Below is a small trained network, with its code and all its weights. Each question gives an input and a class and asks what happens when units are switched off, that is, made to give their printed mean instead of their output.

import numpy as np


def w(rows, s, z=0):
    codes = np.array(rows[::2]) - 128.0
    scale = np.full(codes.shape[1], s)
    scale[-1] = z or s
    return codes * scale


def f(y):
    return y / 2 * (1 + np.tanh(0.7978845608 * (y + 0.044715 * y**3)))


def log_softmax(a):
    a = a - a.max(-1, keepdims=True)
    return a - np.log(np.exp(a).sum(-1, keepdims=True))


def net(x, mask):
    res = np.array(x, float).reshape(1, 3) / 4 @ E
    y = f(res @ A[0][:, :-1].T + A[0][:, -1])
    res = res + np.where(mask, y, B[0][:, -1]) @ B[0][:, :-1]
    return log_softmax(res[-1] @ U[:, :-1].T + U[:, -1])


A, B = {}, {}
E = w([
[225,200,57,124,134,221,76,129],'x0',
[136,140,219,254,62,173,62,114],'x1',
[229,71,127,146,221,90,32,213],'x2',
],0.0058)
A[0] = w([
[140,104,137,122,161,71,121,139,188],'neuron 0',
[136,152,123,98,119,147,129,124,146],'neuron 1',
[112,137,137,138,123,118,136,124,162],'neuron 2',
[90,169,107,48,121,154,198,100,166],'neuron 3',
[130,106,133,125,144,83,110,131,195],'neuron 4',
[137,105,136,123,156,72,120,146,191],'neuron 5',
[89,112,118,132,97,116,141,110,203],'neuron 6',
[139,74,122,123,149,59,113,145,165],'neuron 7',
[134,137,135,187,86,175,90,103,206],'neuron 8',
[185,165,106,175,121,241,61,126,201],'neuron 9',
[164,143,106,74,157,140,116,137,184],'neuron 10',
[124,127,160,255,76,179,57,124,192],'neuron 11',
[104,163,110,51,115,154,217,105,164],'neuron 12',
[166,168,91,101,133,213,128,133,167],'neuron 13',
[153,95,96,70,197,45,121,170,218],'neuron 14',
[127,152,160,204,102,140,96,113,186],'neuron 15',
[82,157,120,89,87,141,207,107,200],'neuron 16',
[92,155,94,81,112,142,174,113,180],'neuron 17',
[145,90,133,110,182,26,101,147,214],'neuron 18',
[189,181,126,143,124,251,56,136,227],'neuron 19',
[112,129,125,107,123,127,122,127,117],'neuron 20',
[25,135,134,129,72,84,239,103,233],'neuron 21',
[179,85,124,118,187,82,86,162,254],'neuron 22',
[83,122,142,155,104,129,153,105,145],'neuron 23',
],0.0091,0.0031)
B[0] = w([
[115,106,87,103,116,160,99,162,159],'neuron 0',
[142,136,122,129,141,113,156,127,137],'neuron 1',
[98,125,126,117,107,134,119,112,140],'neuron 2',
[170,143,85,111,143,199,179,84,198],'neuron 3',
[91,117,79,103,78,179,70,124,153],'neuron 4',
[103,108,83,102,108,166,91,155,159],'neuron 5',
[74,115,120,104,80,160,96,69,164],'neuron 6',
[148,98,121,120,154,147,154,219,164],'neuron 7',
[73,152,113,186,82,142,84,121,178],'neuron 8',
[198,232,137,200,145,89,104,149,206],'neuron 9',
[93,125,86,86,97,61,106,95,159],'neuron 10',
[102,132,195,232,122,107,88,186,218],'neuron 11',
[172,144,91,106,146,200,182,86,198],'neuron 12',
[130,154,91,126,123,34,180,103,173],'neuron 13',
[131,60,90,58,136,66,107,202,201],'neuron 14',
[88,124,162,174,107,111,105,140,178],'neuron 15',
[125,100,118,108,131,212,172,68,205],'neuron 16',
[128,139,81,108,111,195,138,70,179],'neuron 17',
[118,72,70,78,121,159,85,207,189],'neuron 18',
[155,230,83,182,99,80,91,98,213],'neuron 19',
[144,126,143,131,148,127,151,136,129],'neuron 20',
[61,67,254,79,163,159,138,28,254],'neuron 21',
[126,89,78,62,138,122,6,133,199],'neuron 22',
[111,88,192,142,157,60,204,137,162],'neuron 23',
],0.022,0.0091)
U = w([
[127,107,146,71,179,181,189,72,165],'0',
[108,26,88,71,130,141,96,254,189],'1',
[174,158,90,78,143,43,98,140,99],'2',
[61,84,206,156,112,118,133,118,104],'3',
[149,196,147,218,81,72,84,168,162],'4',
[155,122,149,136,150,95,162,170,6],'5',
[180,187,82,150,105,127,192,97,105],'6',
],0.0061,0.0013)

Each question gives the input, the list of numbers given to net, and the class t.
The units are the neurons (one row each of A and B). Each row of codes is followed by its name. A weight is (code - 128) times the scale printed after its matrix; where a second scale follows, it is the last column's (A, B and U).
mask holds one flag per neuron, in row order. A switched-off neuron (its flag False) gives its mean, the last column of its row in B, instead of its output. The means were averaged over made-up inputs and are rounded, as every weight is.
A unit's drop is (log p(t) with every unit on - log p(t) with that unit switched off) / (log p(t) with every unit on - log p(t) with every unit switched off).
The circuit of an input: a set's keep is (log p(t) with only the set's units on - log p(t) with every unit switched off) / (log p(t) with every unit on - log p(t) with every unit switched off). Starting from the 12 units with the biggest drops (on a tie, the unit counted first), units are removed one at a time, each time the one whose removal leaves the highest keep (on an exact tie, the one counted first), for as long as the keep stays at least 0.8.
units of the circuit, in order: the units of the circuit, biggest drop first
unit that matters most: the unit with the biggest drop
top k neurons: the k neurons with the biggest drops, biggest first
drop of u: that unit's drop, to one decimal
input [7,-1,-2], class 4: units of the circuit, in order -> neuron 9
input [-4,6,3], class 4: units of the circuit, in order -> neuron 21; neuron 11
input [-5,4,2], class 1: units of the circuit, in order -> neuron 21; neuron 19
input [-6,6,3], class 1: units of the circuit, in order -> neuron 19; neuron 21
input [-1,-2,0], class 1: units of the circuit, in order -> neuron 21; neuron 19
input [4,2,-7], class 6: top 2 neurons -> neuron 19; neuron 9
input [6,0,-8], class 6: top 2 neurons -> neuron 19; neuron 9
input [4,-1,4], class 2: top 2 neurons -> neuron 11; neuron 22
input [4,-1,7], class 2: top 2 neurons -> neuron 19; neuron 9
input [-4,3,2], class 1: top 3 neurons -> neuron 21; neuron 19; neuron 9
input [-3,-1,-1], class 0: drop of neuron 11 -> 0.3
input [3,-2,2], class 2: drop of neuron 11 -> 0.1
input [-8,2,1], class 1: drop of neuron 5 -> 0.1
input [6,-2,4], class 2: unit that matters most -> neuron 11
input [5,-1,5], class 2: drop of neuron 22 -> 0.2
